Below are the code and all the weights of a small trained network. Each question names an input and a class and asks about switching units off, where a switched-off unit gives its printed mean instead of its output.

import numpy as np


def w(rows, s, z=0):
    codes = np.array(rows[::2]) - 128.0
    scale = np.full(codes.shape[1], s)
    scale[-1] = z or s
    return codes * scale


def norm(h):
    return h / np.sqrt((h * h).mean(-1, keepdims=True) + 1e-5)


def f(y):
    return y / 2 * (1 + np.tanh(0.7978845608 * (y + 0.044715 * y**3)))


def log_softmax(a):
    a = a - a.max(-1, keepdims=True)
    return a - np.log(np.exp(a).sum(-1, keepdims=True))


def net(x, mask):
    res = np.array(x, float).reshape(1, 6) / 4 @ E
    u = 0
    for l in range(2):
        y = f(norm(res) @ A[l][:, :-1].T + A[l][:, -1])
        res = res + np.where(mask[u : u + 9], y, B[l][:, -1]) @ B[l][:, :-1]
        u += 9
    return log_softmax(norm(res)[-1] @ U[:, :-1].T + U[:, -1])


A, B = {}, {}
E = w([
[97,225,192,182],'x0',
[104,108,3,203],'x1',
[212,70,145,220],'x2',
[129,129,125,128],'x3',
[127,125,126,127],'x4',
[128,127,126,130],'x5',
],0.0057)
A[0] = w([
[252,59,201,86,21],'L0N1',
[103,99,49,111,49],'L0N2',
[126,163,134,126,101],'L0N3',
[115,175,123,159,104],'L0N4',
[107,112,113,230,118],'L0N5',
[192,175,187,184,3],'L0N6',
[84,125,203,2,160],'L0N7',
[200,127,203,135,29],'L0N8',
[120,148,169,59,84],'L0N9',
],0.0081,0.0033)
B[0] = w([
[159,227,25,112,213],'L0N1',
[156,93,144,30,152],'L0N2',
[99,125,97,127,126],'L0N3',
[112,165,155,99,135],'L0N4',
[70,114,157,136,177],'L0N5',
[193,106,187,71,148],'L0N6',
[126,51,99,236,254],'L0N7',
[166,156,111,2,158],'L0N8',
[143,58,130,193,163],'L0N9',
],0.0067,0.0047)
A[1] = w([
[2,130,47,124,69],'L1N1',
[125,121,30,223,63],'L1N2',
[198,110,164,238,180],'L1N3',
[138,54,111,132,58],'L1N4',
[252,179,119,36,106],'L1N5',
[218,220,179,80,2],'L1N6',
[42,143,193,186,128],'L1N7',
[30,166,187,63,6],'L1N8',
[90,22,216,12,161],'L1N9',
],0.0061,0.0029)
B[1] = w([
[111,169,78,3,193],'L1N1',
[94,70,230,135,207],'L1N2',
[82,62,202,160,252],'L1N3',
[89,39,83,132,151],'L1N4',
[162,252,117,54,211],'L1N5',
[229,159,155,32,152],'L1N6',
[137,209,137,206,200],'L1N7',
[103,169,125,226,117],'L1N8',
[119,6,125,203,146],'L1N9',
],0.0044,0.0032)
U = w([
[110,80,84,180,254],'0',
[79,203,236,236,199],'1',
[70,83,52,20,7],'2',
[17,253,73,174,45],'3',
[220,223,94,70,134],'4',
[246,236,255,77,42],'5',
],0.0068,0.004)

Each question gives the input, the list of numbers given to net, and the class t.
The units are the neurons (one row each of A and B). Each row of codes is followed by its name. A weight is (code - 128) times the scale printed after its matrix; where a second scale follows, it is the last column's (A, B and U).
mask holds one flag per neuron, layer by layer. A switched-off neuron (its flag False) gives its mean, the last column of its row in B, instead of its output. The means were averaged over made-up inputs and are rounded, as every weight is.
A unit's drop is (log p(t) with every unit on - log p(t) with that unit switched off) / (log p(t) with every unit on - log p(t) with every unit switched off).
The circuit of an input: a set's keep is (log p(t) with only the set's units on - log p(t) with every unit switched off) / (log p(t) with every unit on - log p(t) with every unit switched off). Starting from the 12 units with the biggest drops (on a tie, the unit counted first), units are removed one at a time, each time the one whose removal leaves the highest keep (on an exact tie, the one counted first), for as long as the keep stays at least 0.8.
circuit, biggest first: the units of the circuit, biggest drop first
most important unit: the unit with the biggest drop
k most important neurons: the k neurons with the biggest drops, biggest first
top k neurons in layer l: the k neurons of layer l with the biggest drops, biggest first
drop of u: that unit's drop, to one decimal
input [-1,0,5,1,-2,7], class 4: circuit, biggest first => (L0N7; L0N1)
input [-4,0,7,0,4,-2], class 4: circuit, biggest first => (L0N7; L0N1)
input [-5,-7,4,-8,7,-1], class 4: most important unit => L0N1
input [0,-8,-6,3,5,-1], class 0: circuit, biggest first => (L0N7; L1N9)
input [7,0,4,1,6,1], class 5: circuit, biggest first => (L0N6; L0N7)
input [0,-3,-7,2,6,6], class 0: 2 most important neurons => (L0N7; L0N9)
input [-1,4,0,4,8,8], class 2: circuit, biggest first => (L0N7; L0N2)
input [8,-2,5,8,6,5], class 5: 2 most important neurons => (L0N6; L0N7)
input [-3,-7,4,-8,-7,-3], class 4: 2 most important neurons => (L0N1; L0N8)
input [0,-2,-6,2,-1,-3], class 0: 2 most important neurons => (L0N7; L0N9)
input [-8,-8,7,4,1,2], class 4: drop of L0N1 => 0.7
input [-5,-6,8,-1,-6,-3], class 4: drop of L0N1 => 0.4
input [4,-2,7,5,1,3], class 5: drop of L1N3 => 0.0
input [-3,-3,7,3,-5,0], class 4: drop of L0N1 => 0.3
input [8,-2,7,-1,4,-7], class 5: top neuron in layer 1 => (L1N6)
